Below are the code and all the weights of a small trained network. Each question names an input and a target symbol and asks about switching units off, where a switched-off unit gives its printed mean instead of its output.

import numpy as np


def w(rows, s, z=0):
    codes = np.array(rows[::2]) - 128.0
    scale = np.full(codes.shape[1], s)
    scale[-1] = z or s
    return codes * scale


def norm(h):
    return h / np.sqrt((h * h).mean(-1, keepdims=True) + 1e-5)


def softmax(a):
    e = np.exp(a - a.max(-1, keepdims=True))
    return e / e.sum(-1, keepdims=True)


def log_softmax(a):
    a = a - a.max(-1, keepdims=True)
    return a - np.log(np.exp(a).sum(-1, keepdims=True))


def net(x, mask):
    ids = ['ΛΣΨεζμπτφω'.index(c) for c in x.split()]
    T = len(ids)
    res = E[ids] + P[:T]
    u = 0
    for l in range(3):
        r = norm(res)
        for j in range(2):
            rows = slice(2 * j, 2 * j + 2)
            q, k, v = (r @ M[l][rows].T for M in (Q, K, V))
            z = softmax(np.where(np.tri(T) > 0, q @ k.T / 2**0.5, -1e9)) @ v
            o = O[l][rows]
            res = res + np.where(mask[u + j], z, o[:, -1]) @ o[:, :-1]
        u += 2
    return log_softmax(norm(res)[-1] @ U[:, :-1].T + U[:, -1])


Q, K, V, O = {}, {}, {}, {}
E = w([
[144,118,187,162,190,144,100],'Λ',
[191,203,127,221,72,95,101],'Σ',
[158,150,116,105,87,218,108],'Ψ',
[102,171,138,108,146,86,113],'ε',
[102,157,112,116,167,85,118],'ζ',
[91,164,115,127,147,83,107],'μ',
[120,103,5,238,176,180,187],'π',
[62,115,149,100,102,187,150],'τ',
[134,85,145,156,69,75,205],'φ',
[115,160,117,120,153,93,122],'ω',
],0.017)
P = w([
[198,159,124,87,110,130,253],'0',
[105,88,155,221,110,151,89],'1',
[90,75,157,215,109,144,110],'2',
[89,80,160,211,101,130,90],'3',
[104,75,144,219,94,140,84],'4',
[80,83,174,217,106,139,76],'5',
[88,82,153,202,81,135,86],'6',
[75,85,161,209,91,139,88],'7',
[78,76,151,212,90,132,73],'8',
[81,96,148,199,89,134,79],'9',
[65,71,159,192,76,138,70],'10',
[75,108,150,209,78,132,74],'11',
[82,98,128,210,79,155,76],'12',
[90,86,145,205,89,143,79],'13',
],0.0049)
Q[0] = w([
[129,164,175,106,245,110,53],'L0H0',
[90,158,142,109,165,15,148],'L0H0',
[151,64,175,172,130,146,221],'L0H1',
[200,158,121,140,67,157,129],'L0H1',
],0.012)
K[0] = w([
[176,159,169,98,195,148,130],'L0H0',
[177,162,127,62,174,73,248],'L0H0',
[41,79,143,169,121,123,106],'L0H1',
[136,126,121,166,85,146,63],'L0H1',
],0.014)
V[0] = w([
[152,176,162,103,244,215,91],'L0H0',
[43,149,1,91,94,155,21],'L0H0',
[192,164,149,142,91,147,72],'L0H1',
[172,175,79,82,81,150,156],'L0H1',
],0.008)
O[0] = w([
[114,115,140,138,246,197,32,154],'L0H0',
[139,208,101,79,185,136,173,2],'L0H0',
[159,216,159,145,141,185,139,138],'L0H1',
[171,146,90,97,81,199,133,100],'L0H1',
],0.011,0.005)
Q[1] = w([
[27,202,2,36,57,51,14],'L1H0',
[196,184,42,242,67,127,62],'L1H0',
[41,173,71,109,71,72,87],'L1H1',
[155,153,146,139,108,141,27],'L1H1',
],0.0082)
K[1] = w([
[181,68,11,11,61,139,166],'L1H0',
[223,159,72,112,114,133,98],'L1H0',
[232,96,14,90,67,70,176],'L1H1',
[201,145,146,77,132,136,85],'L1H1',
],0.011)
V[1] = w([
[57,108,74,195,91,203,207],'L1H0',
[2,138,198,13,30,177,153],'L1H0',
[34,155,131,187,186,135,170],'L1H1',
[157,59,18,136,97,126,150],'L1H1',
],0.0065)
O[1] = w([
[89,118,115,212,237,162,230,255],'L1H0',
[166,154,254,38,236,113,216,143],'L1H0',
[21,130,163,133,122,169,145,149],'L1H1',
[195,107,85,135,218,142,198,245],'L1H1',
],0.0075,0.0018)
Q[2] = w([
[194,119,66,67,131,72,118],'L2H0',
[96,118,139,55,89,107,92],'L2H0',
[189,152,128,170,6,114,72],'L2H1',
[108,239,144,135,175,218,174],'L2H1',
],0.011)
K[2] = w([
[105,150,61,72,134,15,128],'L2H0',
[86,135,198,94,148,59,94],'L2H0',
[194,198,134,181,60,82,18],'L2H1',
[181,215,142,116,115,254,225],'L2H1',
],0.0093)
V[2] = w([
[136,134,161,122,185,196,123],'L2H0',
[139,89,110,206,113,164,20],'L2H0',
[162,225,184,254,173,42,161],'L2H1',
[153,100,133,113,115,173,86],'L2H1',
],0.0066)
O[2] = w([
[189,68,121,167,67,91,151,167],'L2H0',
[213,89,144,93,193,129,217,254],'L2H0',
[254,197,122,216,198,55,26,171],'L2H1',
[181,110,167,84,76,174,163,161],'L2H1',
],0.006,0.0039)
U = w([
[114,48,193,176,166,140,31,137],'Λ',
[220,226,177,244,141,80,113,3],'Σ',
[126,162,126,93,94,248,128,220],'Ψ',
[181,136,182,23,117,59,68,133],'ε',
[73,60,47,26,115,132,108,153],'ζ',
[39,211,94,104,150,54,70,116],'μ',
[84,106,25,230,181,154,182,31],'π',
[119,147,218,111,233,95,201,157],'τ',
[114,82,156,147,23,78,187,198],'φ',
[254,73,55,78,197,94,105,56],'ω',
],0.0082,0.0034)

Each question gives the input, a string of symbols that net reads in full, and the target symbol t.
The units are the heads (2 rows each of Q, K, V and O). Each row of codes is followed by its name. A weight is (code - 128) times the scale printed after its matrix; where a second scale follows, it is the last column's (O and U).
mask holds one flag per head, layer by layer. A switched-off head (its flag False) gives its mean, the last column of its rows in O, instead of its output. The means were averaged over made-up inputs and are rounded, as every weight is.
A unit's drop is (log p(t) with every unit on - log p(t) with that unit switched off) / (log p(t) with every unit on - log p(t) with every unit switched off).
The circuit of an input: a set's keep is (log p(t) with only the set's units on - log p(t) with every unit switched off) / (log p(t) with every unit on - log p(t) with every unit switched off). Starting from all 6 units, units are removed one at a time, each time the one whose removal leaves the highest keep (on an exact tie, the one counted first), for as long as the keep stays at least 0.8.
units of the circuit, in order: the units of the circuit, biggest drop first
most important unit: the unit with the biggest drop
heads that matter: for each layer, one digit per head in row order, 1 if its drop is at least 0.15 and else 0, layers parted by /
input ε φ μ Ψ Λ Λ φ Λ ε, target ε: units of the circuit, in order -> [L0H1 L1H0]
input π ζ π φ Ψ π Σ τ φ π ω, target π: units of the circuit, in order -> [L1H0]
input ζ μ Σ Λ Λ μ μ, target ζ: units of the circuit, in order -> [L0H1 L1H0 L2H1]
input μ ζ μ μ Ψ Λ Ψ μ Λ φ τ ω, target μ: units of the circuit, in order -> [L0H0 L2H0]
input μ π Ψ ζ μ Λ ω Λ τ τ τ ε, target μ: units of the circuit, in order -> [L0H1 L0H0 L2H0]
input φ τ Λ ω Λ Σ τ Λ μ ζ ω, target φ: heads that matter -> 10 / 00 / 00
input τ ω ε ζ μ, target τ: heads that matter -> 00 / 10 / 00
input τ Λ ω μ Λ τ τ ε μ ε, target τ: heads that matter -> 00 / 10 / 00
input Σ ω Ψ Λ Σ Λ ω ω Ψ π ω, target Σ: heads that matter -> 01 / 00 / 01
input Σ Ψ τ π Λ μ, target Σ: heads that matter -> 01 / 00 / 01
input Σ ω Σ μ μ Λ π τ Λ ε, target Σ: units of the circuit, in order -> [L0H1 L2H1]
input Ψ φ Λ Λ φ ζ ζ, target Ψ: heads that matter -> 01 / 00 / 00
input ω φ φ ζ ω ω φ π μ π ε φ μ, target ω: heads that matter -> 01 / 01 / 00
input ω τ Σ Λ Λ π Σ ζ Ψ μ ω, target ω: most important unit -> L1H1
input μ Ψ μ τ ζ Λ φ μ μ, target μ: heads that matter -> 11 / 00 / 10
input ε Λ ω, target ε: units of the circuit, in order -> [L1H0 L0H1]
input π ω ω π Λ Λ ω Ψ φ Λ Σ Ψ μ, target π: heads that matter -> 01 / 10 / 00
input μ μ ζ μ, target μ: heads that matter -> 10 / 00 / 10
input μ Λ Λ ω ω Ψ ε, target μ: units of the circuit, in order -> [L0H0 L2H0 L0H1]
input ε φ ε Λ τ ω μ Λ ω φ π ζ, target ε: units of the circuit, in order -> [L0H1 L1H0]
input φ τ φ π φ Λ ε, target φ: most important unit -> L0H0
input Ψ μ Λ ε τ φ π μ Λ Λ ζ μ, target Ψ: heads that matter -> 11 / 00 / 00
input τ μ Ψ Σ φ τ μ ζ φ φ Ψ Ψ ζ μ, target τ: heads that matter -> 01 / 10 / 00
